Here is a tiny trained network, its code and every weight. The questions are about switching its units off for an input and a class, where a switched-off unit gives its printed mean instead of its output.

import numpy as np


def w(rows, s, z=0):
    codes = np.array(rows[::2]) - 128.0
    scale = np.full(codes.shape[1], s)
    scale[-1] = z or s
    return codes * scale


def f(y):
    return np.maximum(y, 0)


def log_softmax(a):
    a = a - a.max(-1, keepdims=True)
    return a - np.log(np.exp(a).sum(-1, keepdims=True))


def net(x, mask):
    res = np.array(x, float).reshape(1, 3) / 4 @ E
    y = f(res @ A[0][:, :-1].T + A[0][:, -1])
    res = res + np.where(mask, y, B[0][:, -1]) @ B[0][:, :-1]
    return log_softmax(res[-1] @ U[:, :-1].T + U[:, -1])


A, B = {}, {}
E = w([
[193,251,220,247,33],'x0',
[191,65,249,5,47],'x1',
[4,21,157,210,17],'x2',
],0.0046)
A[0] = w([
[219,206,103,54,210,57],'N1',
[37,51,144,175,59,1],'N2',
[65,191,9,222,197,125],'N3',
[232,204,99,57,209,39],'N4',
[32,61,148,165,71,25],'N5',
[185,85,215,28,81,103],'N6',
[223,196,94,83,225,51],'N7',
[194,242,219,251,26,131],'N8',
[39,59,147,170,67,14],'N9',
[75,191,14,237,198,116],'N10',
[179,83,223,32,77,79],'N11',
[202,247,221,253,31,128],'N12',
[65,35,74,62,185,19],'N13',
],0.0048,0.0011)
B[0] = w([
[174,94,235,215,174,205],'N1',
[172,77,230,204,202,188],'N2',
[14,197,191,78,65,218],'N3',
[179,98,236,215,183,206],'N4',
[179,77,226,206,196,185],'N5',
[28,212,187,106,52,219],'N6',
[148,109,228,196,160,201],'N7',
[113,39,50,20,232,251],'N8',
[172,80,229,209,198,184],'N9',
[1,200,197,70,74,218],'N10',
[20,212,186,94,52,218],'N11',
[110,47,51,21,235,253],'N12',
[143,61,50,43,204,202],'N13',
],0.0054,0.0048)
U = w([
[187,94,194,254,166,83],'0',
[135,66,40,30,186,94],'1',
[50,221,163,99,32,102],'2',
[194,148,60,167,49,254],'3',
],0.0095,0.0044)

Each question gives the input, the list of numbers given to net, and the class t.
The units are the neurons (one row each of A and B). Each row of codes is followed by its name. A weight is (code - 128) times the scale printed after its matrix; where a second scale follows, it is the last column's (A, B and U).
mask holds one flag per neuron, in row order. A switched-off neuron (its flag False) gives its mean, the last column of its row in B, instead of its output. The means were averaged over made-up inputs and are rounded, as every weight is.
A unit's drop is (log p(t) with every unit on - log p(t) with that unit switched off) / (log p(t) with every unit on - log p(t) with every unit switched off).
The circuit of an input: a set's keep is (log p(t) with only the set's units on - log p(t) with every unit switched off) / (log p(t) with every unit on - log p(t) with every unit switched off). Starting from the 12 units with the biggest drops (on a tie, the unit counted first), units are removed one at a time, each time the one whose removal leaves the highest keep (on an exact tie, the one counted first), for as long as the keep stays at least 0.8.
units of the circuit, in order: the units of the circuit, biggest drop first
k most important neurons: the k neurons with the biggest drops, biggest first
drop when u is switched off: that unit's drop, to one decimal
input [1,-8,5], class 2: units of the circuit, in order	N10
input [-5,6,-5], class 2: 2 most important neurons	N6; N11
input [0,-6,3], class 2: units of the circuit, in order	N10; N3
input [8,-5,-7], class 1: 2 most important neurons	N12; N8
input [8,-3,-6], class 1: 2 most important neurons	N12; N8
input [-1,3,0], class 3: 2 most important neurons	N10; N3
input [-3,1,-1], class 3: drop when N10 is switched off	0.1
input [-5,-1,-6], class 0: drop when N4 is switched off	0.2
input [6,3,-1], class 1: drop when N8 is switched off	0.2
input [-2,-4,-4], class 0: drop when N7 is switched off	0.3
